Here is a tiny trained network, its code and every weight. The questions are about switching its units off for an input and a class, where a switched-off unit gives its printed mean instead of its output.

import numpy as np


def w(rows, s, z=0):
    codes = np.array(rows[::2]) - 128.0
    scale = np.full(codes.shape[1], s)
    scale[-1] = z or s
    return codes * scale


def f(y):
    return y / 2 * (1 + np.tanh(0.7978845608 * (y + 0.044715 * y**3)))


def log_softmax(a):
    a = a - a.max(-1, keepdims=True)
    return a - np.log(np.exp(a).sum(-1, keepdims=True))


def net(x, mask):
    res = np.array(x, float).reshape(1, 8) / 4 @ E
    y = f(res @ A[0][:, :-1].T + A[0][:, -1])
    res = res + np.where(mask, y, B[0][:, -1]) @ B[0][:, :-1]
    return log_softmax(res[-1] @ U[:, :-1].T + U[:, -1])


A, B = {}, {}
E = w([
[194,176,156,131,177,158,111,147,110,81,46,52],'x0',
[135,106,146,132,157,111,129,99,122,143,116,119],'x1',
[101,54,196,145,157,143,173,174,121,40,168,134],'x2',
[126,40,68,47,138,153,137,152,178,130,89,91],'x3',
[160,108,108,165,79,95,255,161,67,198,50,111],'x4',
[228,111,101,166,133,81,131,100,201,69,116,187],'x5',
[125,158,118,97,105,114,144,146,117,102,136,153],'x6',
[46,147,143,140,175,47,142,173,190,125,52,140],'x7',
],0.008)
A[0] = w([
[122,60,117,151,143,81,157,90,162,196,232,138,139],'n0',
[167,65,191,108,162,139,157,179,121,84,171,109,135],'n1',
[65,140,148,143,153,181,157,126,114,159,163,75,101],'n2',
[180,174,169,135,187,110,120,159,82,125,131,117,147],'n3',
[174,117,92,137,71,94,130,93,187,69,98,144,134],'n4',
[134,111,118,132,95,157,120,112,86,129,190,87,218],'n5',
[121,73,168,138,131,151,209,168,104,72,141,163,94],'n6',
[61,71,107,127,119,68,142,111,119,173,209,164,68],'n7',
[118,72,109,76,118,148,104,138,133,122,81,146,67],'n8',
[150,86,102,51,118,150,135,163,152,130,90,141,114],'n9',
[145,62,88,84,152,117,120,147,138,145,130,92,116],'n10',
[54,150,151,79,119,177,133,169,108,142,150,35,118],'n11',
[145,184,104,91,93,117,116,61,160,165,102,130,107],'n12',
[190,165,169,100,137,143,143,163,121,115,94,74,73],'n13',
[181,98,120,199,164,139,149,134,187,103,135,167,110],'n14',
[29,177,134,152,171,57,155,161,174,127,123,161,212],'n15',
[58,152,155,161,130,118,125,155,205,124,50,106,142],'n16',
[98,177,163,220,116,127,131,90,127,151,159,142,103],'n17',
[75,96,110,161,96,139,131,74,161,176,146,189,112],'n18',
[125,160,202,207,97,139,137,128,69,148,99,183,123],'n19',
[94,190,154,240,115,89,86,142,105,127,122,148,120],'n20',
[121,158,140,32,86,96,68,155,138,60,121,147,155],'n21',
[150,120,123,153,93,177,180,161,101,178,63,139,77],'n22',
[167,125,111,183,106,118,128,68,191,63,128,144,100],'n23',
[125,87,84,88,148,179,130,156,151,138,95,141,89],'n24',
[111,115,116,95,193,181,81,114,158,123,141,143,102],'n25',
[127,84,132,116,126,180,41,61,171,82,167,115,154],'n26',
[97,139,85,103,101,93,183,100,155,103,145,184,183],'n27',
[129,71,91,75,114,131,103,143,139,130,105,91,109],'n28',
[186,167,197,212,149,151,118,57,64,164,179,141,175],'n29',
[152,92,135,176,81,127,153,159,135,187,104,158,104],'n30',
[132,165,72,121,97,124,61,112,119,204,91,134,89],'n31',
[147,185,147,187,119,150,146,127,73,107,189,171,154],'n32',
[181,105,122,105,125,184,140,107,71,130,173,128,93],'n33',
[207,159,150,126,193,141,87,158,142,119,85,75,135],'n34',
[173,132,58,87,83,203,151,106,78,91,124,153,254],'n35',
[183,178,106,118,96,91,61,86,169,188,72,116,156],'n36',
[167,134,151,143,173,143,111,122,133,110,78,62,176],'n37',
[2,173,157,80,103,132,109,90,64,141,109,60,103],'n38',
[204,114,117,166,116,120,186,202,118,151,107,88,157],'n39',
[90,72,163,194,153,142,146,143,116,62,159,111,120],'n40',
[118,105,102,164,103,104,190,130,92,152,130,114,102],'n41',
[93,204,171,102,168,146,89,110,179,118,168,117,120],'n42',
[124,136,159,115,187,135,82,68,138,114,143,158,77],'n43',
[67,117,153,97,124,141,110,144,72,162,129,107,92],'n44',
[144,161,111,124,179,142,134,131,88,77,103,72,109],'n45',
[97,154,140,142,116,147,71,107,145,87,143,140,93],'n46',
],0.008,0.0065)
B[0] = w([
[93,157,114,124,50,171,53,176,226,68,116,56,213],'n0',
[62,114,56,114,171,197,127,124,86,141,102,120,207],'n1',
[184,165,121,184,207,111,141,130,74,56,149,94,174],'n2',
[110,127,152,115,95,162,112,176,162,107,145,86,179],'n3',
[183,148,148,220,182,68,116,138,124,127,217,97,183],'n4',
[148,102,123,135,134,131,198,117,175,169,142,65,230],'n5',
[59,131,75,96,155,155,95,91,45,131,130,176,192],'n6',
[144,154,118,145,72,166,34,144,171,66,98,108,193],'n7',
[182,120,206,132,148,203,126,192,149,90,81,232,140],'n8',
[164,84,186,96,150,87,138,200,154,146,98,172,165],'n9',
[188,51,201,68,143,117,139,220,175,167,98,187,166],'n10',
[190,144,148,208,144,53,136,134,116,100,188,126,208],'n11',
[94,107,75,90,215,175,104,126,88,75,172,162,167],'n12',
[112,187,124,136,49,150,55,132,178,79,99,155,164],'n13',
[184,135,87,193,205,63,166,124,58,70,219,118,180],'n14',
[154,89,48,112,90,156,181,72,181,186,122,68,254],'n15',
[182,139,47,105,128,181,187,19,172,170,85,75,202],'n16',
[152,80,169,75,147,151,155,212,173,89,97,168,177],'n17',
[120,148,102,115,62,143,65,175,146,46,154,98,185],'n18',
[141,109,186,80,148,129,108,147,150,151,106,155,193],'n19',
[200,1,184,32,166,156,158,219,160,135,60,154,195],'n20',
[85,141,173,140,138,80,125,101,148,183,125,117,176],'n21',
[107,161,149,154,134,108,81,83,107,158,89,196,179],'n22',
[183,160,159,177,162,63,121,143,110,113,199,110,178],'n23',
[197,96,191,97,164,155,127,172,139,129,77,175,153],'n24',
[131,161,194,130,128,86,115,76,116,196,79,184,169],'n25',
[73,161,150,143,132,107,134,76,157,192,106,145,231],'n26',
[143,130,132,123,102,121,87,135,123,133,157,57,191],'n27',
[201,54,155,83,168,124,120,214,174,139,109,169,164],'n28',
[128,59,143,104,122,155,170,151,152,160,150,131,251],'n29',
[102,202,176,153,116,98,72,88,94,148,128,162,168],'n30',
[82,144,54,70,181,194,131,139,29,64,141,170,176],'n31',
[163,71,119,104,112,147,154,194,135,168,57,117,209],'n32',
[185,152,102,164,94,164,186,49,186,113,104,163,186],'n33',
[95,119,144,131,57,148,96,148,158,75,128,78,200],'n34',
[109,83,116,113,122,141,165,105,129,183,114,61,248],'n35',
[78,109,64,71,177,118,139,155,31,99,169,114,208],'n36',
[72,124,140,98,65,139,73,136,173,107,151,66,205],'n37',
[216,165,92,199,195,50,124,154,167,80,188,126,205],'n38',
[62,171,200,165,113,63,82,76,107,184,150,148,216],'n39',
[59,91,48,36,194,161,116,91,36,95,126,152,198],'n40',
[66,196,197,184,123,104,74,65,164,141,100,198,171],'n41',
[119,142,144,133,101,124,138,92,102,202,122,182,189],'n42',
[130,164,162,132,140,119,87,105,145,170,123,160,160],'n43',
[220,182,165,223,139,94,129,118,89,62,205,115,169],'n44',
[108,159,112,142,35,165,85,144,155,78,106,125,167],'n45',
[103,155,188,104,127,105,97,100,116,164,87,184,161],'n46',
],0.006,0.0083)
U = w([
[186,93,188,83,152,132,138,251,132,133,87,192,95],'0',
[206,174,134,225,191,70,120,151,84,51,181,119,95],'1',
[96,167,133,131,19,154,42,174,140,32,116,100,91],'2',
[75,189,191,154,123,98,90,79,93,186,98,213,96],'3',
[67,128,59,77,200,166,119,138,16,74,129,154,97],'4',
[100,109,130,127,127,104,142,157,116,161,135,68,252],'5',
[172,123,85,129,105,153,203,69,148,153,102,89,104],'6',
],0.011)

Each question gives the input, the list of numbers given to net, and the class t.
The units are the neurons (one row each of A and B). Each row of codes is followed by its name. A weight is (code - 128) times the scale printed after its matrix; where a second scale follows, it is the last column's (A, B and U).
mask holds one flag per neuron, in row order. A switched-off neuron (its flag False) gives its mean, the last column of its row in B, instead of its output. The means were averaged over made-up inputs and are rounded, as every weight is.
A unit's drop is (log p(t) with every unit on - log p(t) with that unit switched off) / (log p(t) with every unit on - log p(t) with every unit switched off).
The circuit of an input: a set's keep is (log p(t) with only the set's units on - log p(t) with every unit switched off) / (log p(t) with every unit on - log p(t) with every unit switched off). Starting from the 12 units with the biggest drops (on a tie, the unit counted first), units are removed one at a time, each time the one whose removal leaves the highest keep (on an exact tie, the one counted first), for as long as the keep stays at least 0.8.
units of the circuit, in order: the units of the circuit, biggest drop first
unit that matters most: the unit with the biggest drop
k most important neurons: the k neurons with the biggest drops, biggest first
input [4,-8,-5,6,8,2,2,-3], class 3: units of the circuit, in order	(n39; n22)
input [-5,5,1,4,-1,-2,-5,-8], class 6: unit that matters most	n33
input [2,-4,-6,-5,0,-1,0,3], class 4: 2 most important neurons	(n36; n31)
input [6,-3,0,-5,7,3,-1,-1], class 3: 3 most important neurons	(n39; n22; n0)
input [2,-4,1,6,7,-2,-7,6], class 3: units of the circuit, in order	(n39; n22; n41)
input [5,-6,6,-2,2,3,-5,1], class 4: units of the circuit, in order	(n40; n6)
input [6,1,7,-5,3,-5,1,7], class 4: 4 most important neurons	(n40; n6; n5; n1)
input [6,2,-5,-1,-8,2,0,7], class 3: 2 most important neurons	(n42; n25)
input [-8,0,5,4,4,-3,-3,-6], class 2: units of the circuit, in order	(n0; n7)
input [-4,-1,-8,-2,1,7,2,-1], class 4: 3 most important neurons	(n36; n31; n12)
input [-2,2,7,2,8,7,4,-1], class 3: units of the circuit, in order	(n39; n41)
input [7,6,4,6,-2,-2,-7,5], class 2: units of the circuit, in order	(n37; n34)
input [2,2,3,0,-2,2,1,6], class 6: units of the circuit, in order	(n16; n15)
input [-7,0,5,-3,8,3,3,-7], class 3: units of the circuit, in order	(n41)
input [8,-6,4,-8,-8,6,-3,-8], class 0: units of the circuit, in order	(n32; n29)
input [-6,2,-3,5,1,-5,5,-6], class 2: units of the circuit, in order	(n7; n0)
input [6,-8,-6,-1,2,-2,-3,3], class 2: units of the circuit, in order	(n34; n13)
input [-1,0,5,-3,1,-4,0,4], class 4: units of the circuit, in order	(n40; n6)
input [4,3,-5,1,3,0,-1,-4], class 4: units of the circuit, in order	(n36; n31)
input [-3,4,-3,-6,6,3,4,1], class 0: unit that matters most	n20
input [5,8,-8,6,-5,8,3,-4], class 1: 2 most important neurons	(n4; n23)
input [1,-4,8,7,4,1,-6,-5], class 4: 2 most important neurons	(n6; n1)
input [3,5,6,-7,-7,7,-6,3], class 0: 3 most important neurons	(n20; n17; n29)
input [5,8,-6,7,-2,-8,7,3], class 1: 3 most important neurons	(n38; n11; n44)
input [1,-6,-2,5,6,8,8,7], class 1: 2 most important neurons	(n4; n14)
input [-8,-7,-2,5,2,-5,6,7], class 2: 2 most important neurons	(n7; n18)
